Below are the code and all the weights of a small trained network. Each question names an input and a class and asks about switching units off, where a switched-off unit gives its printed mean instead of its output.

import numpy as np


def w(rows, s, z=0):
    codes = np.array(rows[::2]) - 128.0
    scale = np.full(codes.shape[1], s)
    scale[-1] = z or s
    return codes * scale


def f(y):
    return y / 2 * (1 + np.tanh(0.7978845608 * (y + 0.044715 * y**3)))


def log_softmax(a):
    a = a - a.max(-1, keepdims=True)
    return a - np.log(np.exp(a).sum(-1, keepdims=True))


def net(x, mask):
    res = np.array(x, float).reshape(1, 5) / 4 @ E
    y = f(res @ A[0][:, :-1].T + A[0][:, -1])
    res = res + np.where(mask, y, B[0][:, -1]) @ B[0][:, :-1]
    return log_softmax(res[-1] @ U[:, :-1].T + U[:, -1])


A, B = {}, {}
E = w([
[134,131,147,139,162,143,139],'x0',
[31,55,166,203,83,90,24],'x1',
[136,106,69,140,34,234,50],'x2',
[158,153,170,195,1,26,136],'x3',
[127,131,123,129,134,130,126],'x4',
],0.0069)
A[0] = w([
[159,153,209,94,101,33,123,236],'n1',
[253,214,154,29,122,167,179,253],'n2',
[93,129,215,105,210,48,173,129],'n3',
[45,75,51,43,222,188,111,189],'n4',
[44,44,166,122,121,98,89,119],'n5',
[61,52,224,160,140,123,73,115],'n6',
],0.0067,0.0029)
B[0] = w([
[108,91,163,112,74,127,151,212],'n1',
[180,81,173,65,119,69,78,255],'n2',
[150,155,168,106,57,254,56,209],'n3',
[31,134,191,130,95,63,151,244],'n4',
[204,120,127,63,149,87,118,192],'n5',
[177,88,98,65,184,89,108,204],'n6',
],0.0094,0.0065)
U = w([
[246,17,98,49,229,64,101,125],'0',
[106,142,181,99,63,250,41,169],'1',
[132,181,153,118,142,117,83,224],'2',
[147,71,138,124,145,136,172,213],'3',
[45,137,192,147,96,82,175,146],'4',
[167,240,91,238,217,142,200,41],'5',
[176,223,3,221,249,207,189,4],'6',
[152,239,23,225,193,225,218,3],'7',
],0.0057,0.0051)

Each question gives the input, the list of numbers given to net, and the class t.
The units are the neurons (one row each of A and B). Each row of codes is followed by its name. A weight is (code - 128) times the scale printed after its matrix; where a second scale follows, it is the last column's (A, B and U).
mask holds one flag per neuron, in row order. A switched-off neuron (its flag False) gives its mean, the last column of its row in B, instead of its output. The means were averaged over made-up inputs and are rounded, as every weight is.
A unit's drop is (log p(t) with every unit on - log p(t) with that unit switched off) / (log p(t) with every unit on - log p(t) with every unit switched off).
The circuit of an input: a set's keep is (log p(t) with only the set's units on - log p(t) with every unit switched off) / (log p(t) with every unit on - log p(t) with every unit switched off). Starting from all 6 units, units are removed one at a time, each time the one whose removal leaves the highest keep (on an exact tie, the one counted first), for as long as the keep stays at least 0.8.
units of the circuit, in order: the units of the circuit, biggest drop first
k most important neurons: the k neurons with the biggest drops, biggest first
drop of u: that unit's drop, to one decimal
input [3,-5,-1,-8,1], class 4: 2 most important neurons : [n4, n6]
input [4,5,-6,-2,2], class 1: units of the circuit, in order : [n3]
input [-4,-3,-5,-2,4], class 1: units of the circuit, in order : [n3, n6]
input [0,-5,-5,-7,-3], class 4: 2 most important neurons : [n4, n6]
input [-4,7,7,2,1], class 0: units of the circuit, in order : [n6, n5]
input [0,-4,0,-8,-6], class 4: 4 most important neurons : [n4, n6, n5, n3]
input [-3,-8,6,-1,-5], class 0: 2 most important neurons : [n2, n3]
input [0,0,0,-5,3], class 4: units of the circuit, in order : [n4, n6]
input [3,6,-1,4,-6], class 0: 3 most important neurons : [n6, n5, n4]
input [-2,4,-8,-2,0], class 1: 2 most important neurons : [n3, n2]
input [2,-3,-3,-5,3], class 4: 2 most important neurons : [n4, n6]
input [1,-4,0,-5,-2], class 4: 3 most important neurons : [n4, n6, n5]
input [-6,7,-1,6,-4], class 0: 4 most important neurons : [n6, n5, n4, n3]
input [-2,7,-5,1,7], class 0: units of the circuit, in order : [n6]
input [6,1,-8,8,3], class 1: 2 most important neurons : [n3, n4]
input [4,7,-8,-2,-4], class 1: 2 most important neurons : [n3, n2]
input [5,-3,-6,-5,-2], class 1: 3 most important neurons : [n3, n6, n5]
input [2,-4,4,-6,-1], class 4: drop of n5 : 0.1
input [-4,-8,3,5,-8], class 0: drop of n3 : 0.2
input [-5,-2,-4,-8,6], class 4: most important neuron : [n4]
input [6,-5,-8,-7,-6], class 1: drop of n3 : 0.9
input [3,7,7,4,3], class 0: drop of n5 : 0.2
input [-3,6,-1,6,0], class 0: 4 most important neurons : [n6, n5, n4, n3]
input [-5,4,-8,-5,-1], class 1: 2 most important neurons : [n3, n2]
